Here is a tiny trained network, its code and every weight. The questions are about switching its units off for an input and a class, where a switched-off unit gives its printed mean instead of its output.

import numpy as np


def w(rows, s, z=0):
    codes = np.array(rows[::2]) - 128.0
    scale = np.full(codes.shape[1], s)
    scale[-1] = z or s
    return codes * scale


def norm(h):
    return h / np.sqrt((h * h).mean(-1, keepdims=True) + 1e-5)


def f(y):
    return np.maximum(y, 0)


def log_softmax(a):
    a = a - a.max(-1, keepdims=True)
    return a - np.log(np.exp(a).sum(-1, keepdims=True))


def net(x, mask):
    res = np.array(x, float).reshape(1, 8) / 4 @ E
    u = 0
    for l in range(3):
        y = f(norm(res) @ A[l][:, :-1].T + A[l][:, -1])
        res = res + np.where(mask[u : u + 11], y, B[l][:, -1]) @ B[l][:, :-1]
        u += 11
    return log_softmax(norm(res)[-1] @ U[:, :-1].T + U[:, -1])


A, B = {}, {}
E = w([
[132,100,92,193,12],'x0',
[130,128,127,128,127],'x1',
[129,129,126,129,128],'x2',
[128,128,130,127,126],'x3',
[88,186,102,41,59],'x4',
[129,129,126,128,128],'x5',
[130,130,128,127,128],'x6',
[92,196,207,165,123],'x7',
],0.011)
A[0] = w([
[179,49,33,63,142,185],'L0N1',
[120,115,68,127,89,2],'L0N2',
[151,88,170,116,195,147],'L0N3',
[95,197,75,87,103,136],'L0N4',
[162,231,96,61,240,142],'L0N5',
[146,79,113,108,186,18],'L0N6',
[120,105,165,183,221,122],'L0N7',
[172,52,170,180,109,93],'L0N8',
[214,54,2,69,154,90],'L0N9',
[150,83,50,74,157,84],'L0N10',
[142,109,51,38,158,61],'L0N11',
],0.011,0.0088)
B[0] = w([
[116,46,91,78,162,254],'L0N1',
[203,105,72,105,14,135],'L0N2',
[181,164,109,131,129,204],'L0N3',
[114,195,123,92,122,201],'L0N4',
[23,84,158,158,109,244],'L0N5',
[253,73,181,77,107,142],'L0N6',
[196,121,145,89,103,215],'L0N7',
[50,98,130,145,139,182],'L0N8',
[109,169,205,179,92,224],'L0N9',
[127,206,86,117,180,175],'L0N10',
[121,132,84,69,158,171],'L0N11',
],0.014,0.0082)
A[1] = w([
[38,108,169,138,52,187],'L1N1',
[224,209,160,200,64,173],'L1N2',
[131,63,17,30,145,90],'L1N3',
[190,162,183,91,236,47],'L1N4',
[94,183,208,192,141,170],'L1N5',
[86,42,182,255,176,101],'L1N6',
[175,122,57,78,47,1],'L1N7',
[52,180,117,103,58,100],'L1N8',
[116,19,117,126,166,33],'L1N9',
[187,135,221,20,184,96],'L1N10',
[131,86,41,37,139,118],'L1N11',
],0.0095,0.0081)
B[1] = w([
[168,153,135,106,202,254],'L1N1',
[80,189,71,158,135,187],'L1N2',
[219,150,101,101,124,192],'L1N3',
[197,151,213,101,185,158],'L1N4',
[208,172,156,112,112,214],'L1N5',
[249,193,55,182,108,207],'L1N6',
[162,101,255,36,67,141],'L1N7',
[105,48,186,135,96,197],'L1N8',
[86,7,107,177,165,157],'L1N9',
[131,91,194,196,195,186],'L1N10',
[209,125,121,173,129,188],'L1N11',
],0.011,0.0093)
A[2] = w([
[44,88,43,74,176,71],'L2N1',
[144,108,24,113,138,66],'L2N2',
[161,187,88,137,37,82],'L2N3',
[52,172,193,158,102,60],'L2N4',
[188,95,101,111,155,94],'L2N5',
[116,40,96,154,169,1],'L2N6',
[91,64,46,176,140,19],'L2N7',
[179,121,116,106,61,12],'L2N8',
[49,166,104,151,60,38],'L2N9',
[118,1,136,177,128,106],'L2N10',
[105,73,51,162,132,35],'L2N11',
],0.017,0.0099)
B[2] = w([
[200,205,80,117,160,184],'L2N1',
[104,147,144,176,139,190],'L2N2',
[165,115,42,168,67,231],'L2N3',
[50,84,133,100,114,205],'L2N4',
[70,110,142,119,83,255],'L2N5',
[140,121,191,195,105,171],'L2N6',
[2,100,77,193,197,162],'L2N7',
[112,65,126,48,82,161],'L2N8',
[68,179,169,169,129,153],'L2N9',
[120,85,100,72,146,232],'L2N10',
[52,123,43,173,199,160],'L2N11',
],0.021,0.0061)
U = w([
[205,21,142,77,215,202],'0',
[209,222,39,7,218,152],'1',
[43,43,28,203,178,49],'2',
[208,58,22,4,36,2],'3',
[237,218,212,214,224,124],'4',
[37,193,209,47,171,124],'5',
[232,224,50,240,76,138],'6',
[54,211,67,186,36,172],'7',
],0.023,0.0058)

Each question gives the input, the list of numbers given to net, and the class t.
The units are the neurons (one row each of A and B). Each row of codes is followed by its name. A weight is (code - 128) times the scale printed after its matrix; where a second scale follows, it is the last column's (A, B and U).
mask holds one flag per neuron, layer by layer. A switched-off neuron (its flag False) gives its mean, the last column of its row in B, instead of its output. The means were averaged over made-up inputs and are rounded, as every weight is.
A unit's drop is (log p(t) with every unit on - log p(t) with that unit switched off) / (log p(t) with every unit on - log p(t) with every unit switched off).
The circuit of an input: a set's keep is (log p(t) with only the set's units on - log p(t) with every unit switched off) / (log p(t) with every unit on - log p(t) with every unit switched off). Starting from the 12 units with the biggest drops (on a tie, the unit counted first), units are removed one at a time, each time the one whose removal leaves the highest keep (on an exact tie, the one counted first), for as long as the keep stays at least 0.8.
circuit, biggest first: the units of the circuit, biggest drop first
unit that matters most: the unit with the biggest drop
top k neurons: the k neurons with the biggest drops, biggest first
k most important neurons of layer l: the k neurons of layer l with the biggest drops, biggest first
drop when u is switched off: that unit's drop, to one decimal
input [0,2,5,6,0,-4,0,-4], class 0: 2 most important neurons of layer 0 : (L0N1, L0N9)
input [-6,6,5,-7,-4,-1,-1,1], class 4: circuit, biggest first : (L0N1)
input [7,-5,4,4,0,-5,3,-1], class 2: 2 most important neurons of layer 1 : (L1N5, L1N4)
input [0,1,-3,2,7,8,-7,4], class 5: 2 most important neurons of layer 1 : (L1N6, L1N8)
input [8,3,5,5,0,3,-2,4], class 6: top 3 neurons : (L0N1, L0N4, L1N1)
input [0,-3,-6,-7,1,-7,5,5], class 5: 3 most important neurons of layer 0 : (L0N3, L0N1, L0N9)
input [0,5,-2,2,7,-2,-4,-6], class 1: 2 most important neurons of layer 1 : (L1N6, L1N5)
input [0,5,6,4,-8,-3,-6,2], class 4: top 2 neurons : (L0N1, L0N5)
input [0,5,0,7,2,3,3,8], class 5: top 4 neurons : (L1N6, L0N3, L2N4, L1N1)
input [-3,-1,-8,-8,2,-2,-6,-5], class 1: top 2 neurons : (L0N1, L2N1)
input [0,-2,1,-3,7,6,8,1], class 5: top 4 neurons : (L0N1, L1N6, L1N8, L0N3)
input [-1,6,2,0,2,-1,4,0], class 1: top 2 neurons : (L0N9, L2N1)
input [0,2,0,-6,6,-1,4,-1], class 1: top 3 neurons : (L0N4, L0N7, L1N6)
input [-8,-7,5,8,7,-3,3,2], class 5: unit that matters most : L0N1
input [1,-8,8,4,-8,5,1,7], class 6: top 2 neurons : (L0N1, L1N6)
input [2,-1,-6,0,0,1,2,3], class 6: top 3 neurons : (L0N1, L0N11, L0N4)
input [6,0,-7,7,0,-1,-4,2], class 6: top 2 neurons : (L0N1, L0N4)
input [-1,-8,-2,-4,-7,4,-8,1], class 4: 2 most important neurons of layer 0 : (L0N1, L0N7)
input [-3,-6,-1,8,1,0,0,2], class 5: top 2 neurons : (L0N5, L1N3)
input [1,2,8,6,-7,-7,-1,8], class 6: 3 most important neurons of layer 1 : (L1N6, L1N2, L1N1)
input [-5,-1,2,5,0,4,4,7], class 4: unit that matters most : L1N5
input [-1,7,2,-1,-1,-8,3,-2], class 0: drop when L0N1 is switched off : 7.8
